In the rows, zero is written as 128.
Each row of numbers stands for one thing and depends on some of the facts below. Use the named rows to name the rest.

Some things and their rows:
[118 117 138 108 140 128 120 145 148 137 119 123 130 114 115 139 119 138
 137 117 115 123 120 120 133 142 130 140 100 125 122 137 155 135] -> naguk
[122 132 127 157 134 130  76  75 152 129 130 140 146 167 144 121 135 111
 126 124 139 127 125 123 124 133 115 106 121 161 130 117 135 138] -> plota
[139 121 148 128 130 123 110 107 131 126 120 127 129 130 135 116 128 154
 115 118 134 144 128 129 127 109 100 145 138 131 140 124 105 102] -> tiflur
[139 120 145 136 133 122  78  70 125 133 126 149 129 136 141 114 130 128
 113 121 136 135 124 125 132 123  89 142 142 154 137 124 118  95] -> stodo
[127 135 100 144 128 127  71  92  99 142 139 171 119 129 134 132 132  65
 120 147 130 101 122 129 136 148 122 105 143 168 115 133 156 121] -> kostum
[110 115 153 103 136 126 152 118 128 130 123 128 136 144 128 131 127 141
 133 110 126 144 128 122 117 137 124 148 110 122 121 128 121 131] -> suzal
[141 135 127 131 129 129 154 116 109 118 134 128 119 134 128 137 132 127
 122 134 137 148 140 133 113 125 119 117 115 119 115 127 130 145] -> stupla
[129 134 111 139 129 127 131 152 107 131 135 131 117 122 123 136 129 106
 126 141 129 118 126 136 133 128 140 111 139 133 125 130 133 131] -> nogrukas
[125 136 122 131 128 128 149 126 104 119 135 136 121 133 136 135 134 124
 118 135 142 148 134 136 110 119 135 118 137 120 121 126 124 138] -> pifor
[117 116 129 118 136 124 135 141 144 140 116 125 132 105 121 146 124 132
 117 119 116 121 120 120 130 141 140 150 103 125 125 133 159 136] -> vugrok
[107 118 150 102 138 126 137 117 133 129 123 135 135 142 131 133 127 139
 129 112 129 146 123 119 115 134 128 149 109 115 119 128 136 126] -> luzu
[133 133 112 132 128 128 140 156 102 130 138 125 119 129 125 128 129 106
 127 140 127 112 131 130 134 131 134 113 142 135 126 130 120 141] -> stapos
[134 134 126 123 130 128 154 127  92 121 143 131 122 155 135 123 133 116
 120 132 140 137 139 128 114 129 124 119 138 125 122 125 106 140] -> mustatak
[114 158  77 114 116 133  94 160 148 132 125 137 127  72 152 137 118 172
 138 142 173 131 144 148  95 133 160 112 172 118 145 155 133 137] -> vuskel
[135 134 118 139 137 131 117 150 113 130 132 124 116 121 117 133 124 117
 138 139 127 124 131 135 138 131 125  99 127 138 124 134 135 136] -> tevostos
[110 115 151  91 135 125 159 126 118 134 129 129 140 158 135 124 128 128
 127 110 130 136 128 116 115 140 130 156 120 116 126 126 105 134] -> gastir
[134 133 123 138 118 133 128 153 162 131 131 108 149 149 137 111 131 132
 139 126 124  96 127 120 137 134 136 123 123 136 139 121 112 157] -> gevutim

Facts:
skostis κ [mozepus]
gutrudren κ [komus]
brudror κ [naguk,flitor]
stupla κ [setur,druzolum]
gonur κ [netreres,puror,beplek]
druflon κ [flagra]
pelu κ [bralapli,bekle,flugim,brolo]
gravar κ [brolo,kegok]
zipan κ [nitraplir,plezul,pofe]
sudil κ [riflen,sepli,vustol]
fuskoflu κ [muber,stike,briplur]
dripok κ [vustol,pledol]
pifor κ [pibuk,kluvedrol,fasus,fule]
rokik κ [muber,vopil]
dreskas κ [stikla,pibuk,nusom,plapluk,zufik]
fostun κ [mozepus,takepek,rakos]
mustatak κ [stapos]
dizuk κ [mozepus,druzolum]
skerin κ [gevutim]
moklon κ [nitraplir,lagro,tevostos]
duzan κ [buklak,plevi,dreso,stapos]
klotre κ [muklon,riflen,zasek,stotaske]
pligroflum κ [rakos,dreso,gevutim,ploken]
drogrik κ [puror]
tiro κ [trabror,vugrok]
sesko κ [saplogin,skizel,dreso]
mamu κ [brepe,tidak,stike]
beploflek κ [nusom,plosko,fule]
fleklo κ [vugrok,plenipu,druzolum]
pofozi κ [dulu,lafin,bekle,gevutim]
raplamon κ [vugrok,fasus,vopil]
stodo κ [logu]
plota κ [logu,ruvur]
plelan κ [trabror,naguk,zasek,grunen,flugim,trupebras]
matruplun κ [movar,grunen,farin]
vadar κ [brulel]
tiflur κ [brizun,bruke,mude,plosko,nestan]
fiku κ [kame,brolo]
rana κ [flitor,fasikla,druzolum,vafo]
vapa κ [puror,kluvedrol,brugrevi]
sufer κ [takepek,biskepluk]
kurun κ [naguk]
rivum κ [flitor]
stokle κ [netreres,rabas]
nuskitrur κ [trupebras]
lonu κ [stikla,vopil,nogrukas]
dagral κ [movar,vaskun,tevostos]
nidrik κ [plenipu,brela]
pledir κ [mozepus,pofe]
fonok κ [plevi,segrutur]
drebraler κ [pibuk,zedre]
buflo κ [kostum,logu,komus,flagra]
susen κ [klezum,mubradu,tevostos]
kuzu κ [fluda,pofe]
kitem κ [sogrobrur,tidak]
modri κ [stikla,fluda,netreres,logu,grafli,mude,nogrukas,stapos]
gradrir κ [dusta,brulel,fule]
stapen κ [setur,sepli,fasus,trupebras]
midrol κ [grafli,sepli,sogrobrur,plezul,mubradu,nestan]
stogrim κ [druzolum,pofe,lagro]
suzal κ [buklak,zifi,zasek]
runen κ [vuskel,brulel]
seplan κ [vustol]
drelam κ [plapluk,zedre]
plaplu κ [stidras,buklak,plapluk,puror,dulu,pofe,stike,nestan]
vidrer κ [vaskun]
pinar κ [brizun,tevostos]
luzu κ [fluda,fasikla,klezum,bralapli,plosko]
keskos κ [logu,movar,troti]
gastir κ [dulu,plevi]
gropam κ [stidras,pudusti,pledol]
vogros κ [kluvedrol,muber,brepe,stike]
kleskol κ [muklon,mozepus,pledol]
Ψ a <- skostis,gutrudren,bruke,plapluk,lafin,stupla,kluvedrol,nogrukas,muklon,zipan,lagro,sudil,fuskoflu,dripok,pifor,rokik,mubradu,fostun,vustol,mustatak,duzan,bralapli,biskepluk,drogrik,tiro,mozepus,rakos,vafo,mamu,plenipu,troti,fleklo,raplamon,fluda,brepe,trakluk,klezum,stapos,netreres,farin,vadar,fiku,rana,komus,vapa,sufer,rivum,zifi,lonu,nidrik,setur,bekle,puror,nitraplir,fonok,susen,dusta,logu,fule,gradrir,vuskel,tevostos,midrol,saplogin,kostum,brulel,seplan,drelam,vidrer,vogros
Ψ c <- sepli,flugim,fasikla,stotaske,pibuk,gonur,pelu,dreskas,trabror,buklak,dizuk,moklon,kame,beplek,stodo,matruplun,tiflur,stokle,nuskitrur,dagral,druzolum,stike,zedre,buflo,kitem,stogrim,plaplu,gropam,kleskol
Ψ b <- pudusti,naguk,vopil,grafli,muber,stidras,pledol,klotre,grunen,sesko,pofozi,plelan,kurun,tidak,segrutur,pledir,drebraler,brugrevi,kuzu,nusom,zufik,plevi,vugrok,modri,mude,stapen,plosko,suzal,runen,stikla,plezul,rabas,vaskun,fasus,luzu,gastir,dreso
Ψ e <- trupebras,dulu,druflon,beploflek,zasek,nestan,ruvur,pinar,keskos
Ψ d <- brudror,skizel,gravar,skerin,pligroflum,movar,plota,sogrobrur,flitor,kegok,ploken,brela,briplur,gevutim,pofe,takepek,brizun,riflen,brolo,flagra

Rows to name:
No name comes twice in this set of rows, the named rows included.
[119 114 150  77 133 125 179 133 111 140 136 115 144 169 144 111 126 127
 125 106 134 117 142 107 111 155 124 165 123 124 132 129  80 155] | sesko
[153 141 136  95 115 128  55 144 167 120 131 157 125 119 124  93 110 168
 143 138 116 103  95 112 143 103 117 177 138  67 110 122 143 102] | kame
[142 119 137 133 125 121 114 142 134 136 122 117 127 114 126 113 124 143
 123 123 122 110 122 126 149 116 111 147 145 135 148 127 109 107] | buklak
[121 132 105 165 127 129  39  73 157 146 130 159 145 142 144 123 137  83
 119 134 126  92 113 120 142 146 126 105 129 182 130 121 162 132] | flagra
[120 131 121 164 127 131 112 151 165 129 120 112 141 136 128 129 133 130
 132 128 120 115 117 130 144 119 142 105 119 143 141 119 135 136] | sogrobrur
[134 136 123 135 129 127 155 120 106 120 136 131 120 134 130 138 133 120
 117 135 139 148 135 134 113 122 129 117 125 121 117 124 128 144] | raplamon
[133 123 135 167  84 134 161 108 173 118 116 125 152 117 129 119 140 130
 168 133 109  99 134 137 145 141 133 116 122 132 136 127 124 155] | takepek
[138 130 122 140 115 131 160 141 115 124 131 127 120 113 116 133 130 116
 145 140 122 119 136 138 137 134 130 109 130 125 124 134 129 142] | mozepus
[126 132 124 159 124 131 111 142 166 128 121 110 144 132 128 126 132 134
 138 127 121 112 121 128 141 125 136 108 115 143 138 121 135 143] | pofe
[110 112 160 108 132 127 152 113 134 126 120 130 135 137 124 134 127 142
 142 112 124 148 128 126 120 138 122 143 105 121 121 130 127 126] | klotre
[136 135 139 128 152 134 100 114 105 120 140 125 114 155 122 127 120 126
 148 129 144 153 144 131 121 132  99  87 118 144 121 134 118 134] | vidrer
[132 135 115 141 140 130  90 130 109 134 138 140 115 127 121 131 125 100
 135 139 128 118 129 131 139 141 120  95 131 154 123 136 141 132] | troti
[102 115 149 103 137 124 136 110 125 132 123 138 135 147 133 133 129 131
 124 113 129 144 122 122 116 135 128 148 118 127 123 126 129 121] | modri
[161 137  86 147 126 123 159 135 122 134 128 117 118  84 122 155 129 112
  89 142 128 116 136 124 120 134 137 133  97 121 117 129 173 175] | plenipu

Now the same things, written a new way:
Named rows:
[189 161 154 140  99 179  84 157 150  75 169 149 191 108 125 101  71  67
 153 198   8 113 139 168  87 100 144 200 137 133 179 161 176 119 220 163
 102 120 152 147 117  99  80 154 181 171 123 180 140 130] -> kegok
[131  91 129 137 147 118 130 134 111 142 138 154  95 150 127 100 121 158
 137 107 151 124 145 136  86 131 108 107 125 114 118 106 118 171 118 148
 121 132 125 113 138 115 134 110 127 121 129 123 121 117] -> zipan
[113 134 139 137 126 130 139 125 135 127 146 182 134 124 141  99 128 164
 100 151 129 152 120 135 147 107 145  96 128 116 115 142 136 154  81 147
 116 146 130 113 147 145  96 117 128 124 145 135 130 133] -> muklon
[147 103 114 108 118 118 103 124 136 139  98  98 138 128  70 148 146 134
 143 106 147  94 129 128 126 137 111 140 129 129 163  93 132 130 152 107
 123 144 115 147 120 116 182 137 103  91 110 133 119 167] -> suzal
[126 149 111  73 141 146 130 158 148  93 109  98 152  75  79 164 156 114
 120 129 127 146 111 119 170 130 147 125 110 115 170 149 168  91 108  92
 140 164 134 152 125 124 160 157  96 115  89 132 115 186] -> dreso
[127 170 125 117 144 139 107 118 115 145 127 144 137  92 177 140 110 121
 126 145 121 174 126 145 167 109  99 127 155 141 146 150 105 123 167  76
 152 146 130 128 119 165 122 171 123 145 179 109 124 140] -> nestan
[157 104 131 119 108 122  90 111 121 159 105  91 154 134  86 146 137 142
 130 120 155  84 106 130 119 136 108 142 135 132 158  67 134 142 169 113
 114 151 126 144 133 112 177 127 101  90 101 137 138 174] -> kurun
[133 137 147 144 141 139  85 105 136 148  76 102 195  96 100 158 133 143
  97 131 112 125 101 121 154 123 146 108 143 122 171  87 123 106 123 119
 139 164 139 139 158 153 122 159  52  91 115 149 182 182] -> vaskun
[122  92 121 124 155 106 135 137 123 140 133 170  93 156 131 101 132 149
 154 102 158 109 147 136  95 144 106 118 108 127 112 116 119 156 119 139
 126 111 117 109 123 113 134 109 145 127 145 117  94  90] -> rokik
[133 236 166  93  81 169 100 104 117 195 236 115 189 177 211 150 147  88
  82 182 161  86  12 132 121 158 111 193 112 172 124 158 216  74 109  82
 141  80 113 150 148  87 123  94 198 148  84  87  75 106] -> brela
[ 80 137 116 161 145 164 203 140 189 139 137 107 123 150 170 119  99  97
 113 146 167 159 100 106 121 144 139 107  72 154 128 151  56 141  93 206
 116 152 229 118  90 112  52 127 118 127 165 138  96 157] -> brulel
[113 136 143 130 143 128 137 127 132 138 145 174 140 130 160  97 125 156
 104 153 139 137 108 134 131 120 140 102 118 124 115 132 139 146  88 144
 126 133 148 113 150 136  97 112 138 129 142 132 124 118] -> setur
[135 100 116 147  98  98 158 110 116 102 107  84  90 134 126 150 128 101
 150  95 137 113 144 131 124 130 133 126 149 136  83 112 134 124 171 100
 125 100 112 126 109 133 163 115 141 152 115 115 157 105] -> plaplu
[113 155 146  62 118 117 127 125  87 201 196 135 116 192 191 103 138 148
 113 165 208  82  42 134  93 165  88 154  98 135  95  93 172 144 110 121
 125  97 143 117 149  68 166  47 218 117  84  98  69 105] -> nidrik
[109 140 127 145 105 106 176 110 146 102  93 108 135 108 159 154 132  83
 130 125 112 128 126 122 162 124 163 116 136 153  90 145 137  89 148  93
 133  93 139 127 106 158 113 140 144 159 138 121 155  99] -> pibuk
[139  97 135 177 102  99 130  95  91 122  97  62 106 127 130 158 109 112
 129  99 132 119 130 124 101 127 136 112 168 125  83  77 111 130 172 120
 132 118 120 122 138 133 150 114 110 142  96 129 209 124] -> dagral
[131 100 138 134 136 118 126 126 107 151 155 149 102 159 134 101 119 160
 127 125 164 114 115 138  78 134 109 112 127 115 114  95 128 175 120 153
 117 132 130 116 149 105 138  93 137 118 115 125 121 126] -> rana

Which thing is each row?
No name comes twice in this set of rows, the named rows included.
[141 133 104 125 139 127 112 118 106 160 132 103  93 130 162 145 100 117
 160 115 153 151 146 139 118 126  60 146 148 145 137 118  72 155 201  99
 135 137 130 132 102 136 160 157 136 139 172 102 107 135] | beploflek
[125 141 135 159  76 105 158  89 122 104 108 110 140 101 152 151 131 104
 103 138 107 145 112 131 168 102 171 105 163 134  82 135 145 115 144  99
 118 117 129 127 130 164 118 127 125 146 121 128 182 130] | stotaske
[170 125 154 175  85 160  81 104 115 150 185  95 138 167 131 141 109 108
 127 102 135 110 117 145  64 133  93 160 157 137 143 117 148 142 152 122
 116 122  83 139 139  98 132 138 108 136 102 121 136 132] | brudror
[159  89 130 112 140 122 114 169 117  93 141 171 113 130 112  62  73 128
 178 187  74 101 159 170  57 114 124 164 113 102 140  97 135 185 206 194
  96 137 175 118 131  87 128  94 208 141 123 174 124 121] | fiku
[141 143 125 131 152 132  79 114  63 168 127  85  93 120 150 153  98 138
 143 116 130 159 150 125 114 128  66 148 168 117 142 101  58 141 185 112
 164 148 117 132 136 140 161 142 113 137 140 108 154 138] | keskos
[126 176 111  92 172 125  75 140  24 186 134  59  69 132 144 160 114 150
 154 128  84 153 178  83 133 151  64 201 159 109 140 121  13 100 167 148
 187 114 106 144 134 127 161 117 152 135 141 105 139  99] | druflon
[101 150 142 123 178 132 119 142 107 138 128 154 128 120 142 110 122 164
 112 150  99 145 138 104 132 132 149 124 117 108 123 137  97 112  72 167
 157 120 140 116 162 138  90 113 129 131 135 136 147 104] | logu
[150 160 148 177 113 169  94 113 148 121 161 131 172 135 145 145 118  98
 109 116 100 138 124 135 116 124 127 139 147 144 155 167 150  96 117 115
 135 119  95 134 134 133  85 168  89 149 135 127 139 119] | brizun
[119 135 132 109 158 138 143 162 134 103 136 173 134 106 141  91 109 138
 125 164 107 150 124 144 120 116 147 114 110 110 128 143 154 145 110 151
 123 150 158 114 146 120 101 119 148 140 126 150 123 131] | bekle
[133 145 113  80 151 140 119 156 156 104  98 111 157  83  83 155 148 115
 131 123 125 132 117 122 165 131 141 123 108 126 170 138 163  91 117  87
 140 154 135 145 122 131 153 157 100 114 107 136 116 174] | plevi
[128 173 119 105 152 145 119 135 114 124 136 133 126  82 168 142 114 111
 132 144 124 187 127 145 161 114 100 122 146 127 149 156 121 127 165  75
 152 155 131 129 119 155 136 172 130 158 165 110 116 146] | dulu
[142 160 137 157 113 158 106 120 171 118 153 153 162 140 145 132 136  93
 132 105 101 122 146 135 126 127 128 157 134 161 151 188 160  85 123  93
 136  91  79 135 112 138  88 172 121 154 161 116 101  87] | briplur
[137 100 101 106 126 112 115 127 153 148  87 107 136 142  78 144 155 119
 162  94 148  76 143 121 130 144 104 151 114 150 158  98 111 115 157 106
 125 122 113 146 102 123 175 143 112  91 136 127 100 142] | drebraler

